Below is a small trained network, with its code and all its weights. Each question gives an input and a target symbol and asks what happens when units are switched off, that is, made to give their printed mean instead of their output.

import numpy as np


def w(rows, s, z=0):
    codes = np.array(rows[::2]) - 128.0
    scale = np.full(codes.shape[1], s)
    scale[-1] = z or s
    return codes * scale


def norm(h):
    return h / np.sqrt((h * h).mean(-1, keepdims=True) + 1e-5)


def f(y):
    return np.maximum(y, 0)


def softmax(a):
    e = np.exp(a - a.max(-1, keepdims=True))
    return e / e.sum(-1, keepdims=True)


def log_softmax(a):
    a = a - a.max(-1, keepdims=True)
    return a - np.log(np.exp(a).sum(-1, keepdims=True))


def net(x, mask):
    ids = ['ΔΘΠΩαβζλξψ'.index(c) for c in x.split()]
    T = len(ids)
    res = E[ids] + P[:T]
    u = 0
    for l in range(2):
        r = norm(res)
        for j in range(2):
            rows = slice(2 * j, 2 * j + 2)
            q, k, v = (r @ M[l][rows].T for M in (Q, K, V))
            z = softmax(np.where(np.tri(T) > 0, q @ k.T / 2**0.5, -1e9)) @ v
            o = O[l][rows]
            res = res + np.where(mask[u + j], z, o[:, -1]) @ o[:, :-1]
        u += 2
        y = f(norm(res) @ A[l][:, :-1].T + A[l][:, -1])
        res = res + np.where(mask[u : u + 4], y, B[l][:, -1]) @ B[l][:, :-1]
        u += 4
    return log_softmax(norm(res)[-1] @ U[:, :-1].T + U[:, -1])


Q, K, V, O, A, B = {}, {}, {}, {}, {}, {}
E = w([
[118,57,90],'Δ',
[231,253,225],'Θ',
[26,194,86],'Π',
[168,130,155],'Ω',
[115,60,72],'α',
[116,189,130],'β',
[121,54,108],'ζ',
[114,54,78],'λ',
[163,80,193],'ξ',
[172,76,190],'ψ',
],0.0029)
P = w([
[186,208,63],'0',
[133,184,254],'1',
[136,169,229],'2',
[143,156,207],'3',
[149,153,191],'4',
[148,151,176],'5',
[152,144,160],'6',
[147,136,149],'7',
[150,143,137],'8',
[152,144,130],'9',
],0.0009)
Q[0] = w([
[74,51,27],'0.h1',
[213,169,61],'0.h1',
[201,3,214],'0.h2',
[236,221,236],'0.h2',
],0.0041)
K[0] = w([
[102,66,108],'0.h1',
[150,110,187],'0.h1',
[254,107,208],'0.h2',
[88,183,239],'0.h2',
],0.0059)
V[0] = w([
[84,159,68],'0.h1',
[162,127,206],'0.h1',
[142,250,113],'0.h2',
[4,79,44],'0.h2',
],0.0026)
O[0] = w([
[160,193,18,143],'0.h1',
[135,190,175,152],'0.h1',
[172,4,95,251],'0.h2',
[224,42,240,69],'0.h2',
],0.0024,0.0011)
A[0] = w([
[167,191,66,7],'0.n1',
[241,71,100,195],'0.n2',
[254,181,220,145],'0.n3',
[39,241,111,222],'0.n4',
],0.0029,0.0012)
B[0] = w([
[227,2,46,152],'0.n1',
[82,193,250,168],'0.n2',
[15,194,204,194],'0.n3',
[127,120,236,253],'0.n4',
],0.0025,0.0032)
Q[1] = w([
[155,130,178],'1.h1',
[100,44,121],'1.h1',
[112,247,135],'1.h2',
[135,179,156],'1.h2',
],0.011)
K[1] = w([
[142,104,237],'1.h1',
[254,145,81],'1.h1',
[126,169,254],'1.h2',
[99,162,174],'1.h2',
],0.009)
V[1] = w([
[140,173,54],'1.h1',
[1,127,88],'1.h1',
[93,119,192],'1.h2',
[255,70,161],'1.h2',
],0.0035)
O[1] = w([
[161,166,252,20],'1.h1',
[207,61,125,123],'1.h1',
[243,168,28,254],'1.h2',
[210,71,209,65],'1.h2',
],0.0033,0.0017)
A[1] = w([
[230,176,97,162],'1.n1',
[82,230,57,6],'1.n2',
[131,126,118,90],'1.n3',
[147,255,153,77],'1.n4',
],0.0034,0.0025)
B[1] = w([
[94,181,7,216],'1.n1',
[254,46,223,224],'1.n2',
[173,123,119,128],'1.n3',
[96,16,188,252],'1.n4',
],0.0034,0.0023)
U = w([
[243,22,174,76],'Δ',
[148,198,20,255],'Θ',
[22,108,87,99],'Π',
[81,96,255,193],'Ω',
[119,126,111,59],'α',
[109,130,101,53],'β',
[119,129,106,39],'ζ',
[221,67,63,140],'λ',
[130,130,97,55],'ξ',
[101,238,137,200],'ψ',
],0.0093,0.004)

Each question gives the input, a string of symbols that net reads in full, and the target symbol t.
The units are the heads (2 rows each of Q, K, V and O) and the neurons (one row each of A and B). Each row of codes is followed by its name. A weight is (code - 128) times the scale printed after its matrix; where a second scale follows, it is the last column's (O, A, B and U).
mask holds one flag per unit, layer by layer, with each layer's heads first. A switched-off unit (its flag False) gives its mean, the last column of its rows in O or B, instead of its output. The means were averaged over made-up inputs and are rounded, as every weight is.
A unit's drop is (log p(t) with every unit on - log p(t) with that unit switched off) / (log p(t) with every unit on - log p(t) with every unit switched off).
The circuit of an input: a set's keep is (log p(t) with only the set's units on - log p(t) with every unit switched off) / (log p(t) with every unit on - log p(t) with every unit switched off). Starting from all 12 units, units are removed one at a time, each time the one whose removal leaves the highest keep (on an exact tie, the one counted first), for as long as the keep stays at least 0.8.
circuit, biggest first: the units of the circuit, biggest drop first
most important unit: the unit with the biggest drop
k most important neurons: the k neurons with the biggest drops, biggest first
top k neurons in layer l: the k neurons of layer l with the biggest drops, biggest first
heads that matter: for each layer, one digit per head in row order, 1 if its drop is at least 0.15 and else 0, layers parted by /
input ζ β Π ζ ζ α β Δ λ, target Θ: circuit, biggest first => [0.n2, 1.n4, 1.n2, 1.h2]
input β ξ Π ζ ζ Θ ζ Θ β, target Δ: 2 most important neurons => [0.n3, 1.n2]
input Π β β β β λ Ω Δ, target Π: circuit, biggest first => [0.n2, 1.h2, 1.n2]
input β β β β β β Π λ, target Ω: heads that matter => 01 / 11
input Θ Π β β λ Ω λ β Π, target Ω: circuit, biggest first => [1.n1, 0.h2]
input β Π ζ Π Π Δ β Δ, target Ω: most important unit => 0.n3
input ζ Ω λ ψ λ, target Θ: circuit, biggest first => [0.h2, 1.n4, 1.n2]
input Π β λ, target Π: top 2 neurons in layer 0 => [0.n2, 0.n4]
input Π Ω β ζ α, target Π: top 3 neurons in layer 0 => [0.n2, 0.n3, 0.n1]
input Π β β ζ, target Π: top 2 neurons in layer 0 => [0.n4, 0.n2]
input ζ β Π Δ, target Θ: 2 most important neurons => [0.n2, 0.n4]
input λ β β β Ω ζ β, target Θ: circuit, biggest first => [0.h2, 0.n3]
input Π ζ Π β Π Δ, target Π: 2 most important neurons => [0.n2, 0.n3]
input β λ Δ ζ ζ β ψ, target Ω: circuit, biggest first => [0.n3, 0.h2]
input λ ψ ψ Ω β β α β, target λ: most important unit => 0.h2
input β Δ β β Π Π λ ψ, target Ω: circuit, biggest first => [0.n3, 0.n2]
input β β ζ ξ β ζ λ Π λ, target Ω: 2 most important neurons => [0.n3, 0.n1]
input ζ β β β β ξ α, target Θ: heads that matter => 01 / 00
input β ζ β ζ β β ζ, target Ω: top 2 neurons in layer 0 => [0.n3, 0.n1]
input ψ Ω Π λ Θ β, target Ω: top 2 neurons in layer 0 => [0.n4, 0.n3]
input β Ω Ω ζ Θ Π, target Ω: circuit, biggest first => [1.n1, 0.n4, 0.h2]
input Δ Π α β β Θ Ω, target Ω: heads that matter => 10 / 00
